Below is a small trained network, with its code and all its weights. Each question gives an input and a target symbol and asks what happens when units are switched off, that is, made to give their printed mean instead of their output.

import numpy as np


def w(rows, s, z=0):
    codes = np.array(rows[::2]) - 128.0
    scale = np.full(codes.shape[1], s)
    scale[-1] = z or s
    return codes * scale


def norm(h):
    return h / np.sqrt((h * h).mean(-1, keepdims=True) + 1e-5)


def softmax(a):
    e = np.exp(a - a.max(-1, keepdims=True))
    return e / e.sum(-1, keepdims=True)


def log_softmax(a):
    a = a - a.max(-1, keepdims=True)
    return a - np.log(np.exp(a).sum(-1, keepdims=True))


def net(x, mask):
    ids = ['Φαβγμπτ'.index(c) for c in x.split()]
    T = len(ids)
    res = E[ids] + P[:T]
    u = 0
    for l in range(3):
        r = norm(res)
        for j in range(2):
            rows = slice(3 * j, 3 * j + 3)
            q, k, v = (r @ M[l][rows].T for M in (Q, K, V))
            z = softmax(np.where(np.tri(T) > 0, q @ k.T / 3**0.5, -1e9)) @ v
            o = O[l][rows]
            res = res + np.where(mask[u + j], z, o[:, -1]) @ o[:, :-1]
        u += 2
    return log_softmax(norm(res)[-1] @ U[:, :-1].T + U[:, -1])


Q, K, V, O = {}, {}, {}, {}
E = w([
[57,186,110],'Φ',
[46,43,244],'α',
[117,210,252],'β',
[48,47,235],'γ',
[242,131,176],'μ',
[99,158,115],'π',
[52,99,124],'τ',
],0.013)
P = w([
[254,111,108],'0',
[150,71,129],'1',
[136,66,124],'2',
[144,76,121],'3',
[144,76,125],'4',
[136,69,120],'5',
[143,82,117],'6',
[113,52,106],'7',
],0.0075)
Q[0] = w([
[109,136,253],'0.h0',
[207,160,146],'0.h0',
[115,127,210],'0.h0',
[83,127,220],'0.h1',
[65,121,132],'0.h1',
[109,209,15],'0.h1',
],0.011)
K[0] = w([
[88,93,182],'0.h0',
[112,146,111],'0.h0',
[7,96,118],'0.h0',
[198,173,95],'0.h1',
[171,163,138],'0.h1',
[181,99,111],'0.h1',
],0.012)
V[0] = w([
[169,139,84],'0.h0',
[113,119,81],'0.h0',
[34,33,96],'0.h0',
[1,195,12],'0.h1',
[22,202,253],'0.h1',
[37,16,119],'0.h1',
],0.0068)
O[0] = w([
[133,6,241,92],'0.h0',
[125,62,87,105],'0.h0',
[214,243,95,180],'0.h0',
[186,198,168,2],'0.h1',
[100,58,150,119],'0.h1',
[152,2,187,129],'0.h1',
],0.0054,0.0046)
Q[1] = w([
[150,151,94],'1.h0',
[110,79,66],'1.h0',
[3,142,183],'1.h0',
[98,246,146],'1.h1',
[194,52,34],'1.h1',
[61,167,110],'1.h1',
],0.012)
K[1] = w([
[167,101,165],'1.h0',
[145,93,8],'1.h0',
[110,232,20],'1.h0',
[69,193,163],'1.h1',
[184,104,98],'1.h1',
[115,230,78],'1.h1',
],0.011)
V[1] = w([
[200,82,65],'1.h0',
[165,250,122],'1.h0',
[118,151,135],'1.h0',
[171,97,48],'1.h1',
[45,133,125],'1.h1',
[244,57,197],'1.h1',
],0.016)
O[1] = w([
[159,1,147,119],'1.h0',
[159,138,82,52],'1.h0',
[63,187,82,120],'1.h0',
[107,75,191,117],'1.h1',
[83,71,112,100],'1.h1',
[194,202,224,254],'1.h1',
],0.0067,0.0076)
Q[2] = w([
[191,170,82],'2.h0',
[188,129,113],'2.h0',
[255,49,18],'2.h0',
[225,4,237],'2.h1',
[12,65,188],'2.h1',
[31,51,68],'2.h1',
],0.0054)
K[2] = w([
[140,121,95],'2.h0',
[226,85,164],'2.h0',
[47,120,207],'2.h0',
[79,153,7],'2.h1',
[84,84,130],'2.h1',
[93,73,109],'2.h1',
],0.013)
V[2] = w([
[74,115,35],'2.h0',
[76,149,249],'2.h0',
[226,37,210],'2.h0',
[148,253,72],'2.h1',
[167,148,255],'2.h1',
[36,69,42],'2.h1',
],0.0087)
O[2] = w([
[204,78,165,37],'2.h0',
[100,151,175,220],'2.h0',
[194,89,62,207],'2.h0',
[209,57,60,78],'2.h1',
[73,103,60,252],'2.h1',
[3,93,52,42],'2.h1',
],0.0063,0.0049)
U = w([
[172,247,28,134],'Φ',
[110,128,167,24],'α',
[108,121,111,64],'β',
[100,103,191,31],'γ',
[53,155,145,42],'μ',
[111,78,16,252],'π',
[254,119,152,233],'τ',
],0.0096,0.0032)

Each question gives the input, a string of symbols that net reads in full, and the target symbol t.
The units are the heads (3 rows each of Q, K, V and O). Each row of codes is followed by its name. A weight is (code - 128) times the scale printed after its matrix; where a second scale follows, it is the last column's (O and U).
mask holds one flag per head, layer by layer. A switched-off head (its flag False) gives its mean, the last column of its rows in O, instead of its output. The means were averaged over made-up inputs and are rounded, as every weight is.
A unit's drop is (log p(t) with every unit on - log p(t) with that unit switched off) / (log p(t) with every unit on - log p(t) with every unit switched off).
The circuit of an input: a set's keep is (log p(t) with only the set's units on - log p(t) with every unit switched off) / (log p(t) with every unit on - log p(t) with every unit switched off). Starting from all 6 units, units are removed one at a time, each time the one whose removal leaves the highest keep (on an exact tie, the one counted first), for as long as the keep stays at least 0.8.
circuit, biggest first: the units of the circuit, biggest drop first
most important unit: the unit with the biggest drop
heads that matter: for each layer, one digit per head in row order, 1 if its drop is at least 0.15 and else 0, layers parted by /
drop of u: that unit's drop, to one decimal
input π α π π τ μ τ Φ, target π: heads that matter -> 01 / 01 / 00
input τ Φ α π, target τ: most important unit -> 0.h1
input Φ τ τ π β α, target Φ: heads that matter -> 11 / 10 / 00
input τ τ π π γ τ, target τ: circuit, biggest first -> [0.h1; 0.h0]
input τ Φ γ, target τ: heads that matter -> 11 / 10 / 00
input τ μ π, target τ: heads that matter -> 11 / 01 / 00
input π β τ, target π: circuit, biggest first -> [0.h1; 1.h1]
input Φ β τ μ μ τ, target Φ: heads that matter -> 11 / 10 / 01
input π α Φ τ π π γ γ, target π: heads that matter -> 01 / 11 / 00
input π β μ μ γ, target π: heads that matter -> 11 / 11 / 00
input τ μ β μ Φ, target π: heads that matter -> 00 / 01 / 00
input τ β τ α τ, target τ: heads that matter -> 11 / 01 / 01
input Φ β μ γ, target Φ: circuit, biggest first -> [0.h1; 1.h0]
input γ π τ β τ γ π π, target γ: circuit, biggest first -> [0.h1]
input μ μ τ α μ μ β, target Φ: heads that matter -> 00 / 00 / 00
input π γ Φ γ α, target π: circuit, biggest first -> [1.h1; 0.h1; 1.h0]
input τ μ α, target τ: drop of 1.h0 -> 0.1
input π α β π α, target π: drop of 1.h0 -> 0.3
input Φ β γ γ μ γ, target Φ: drop of 2.h0 -> 0.0
input π β τ γ τ Φ τ, target π: most important unit -> 1.h1
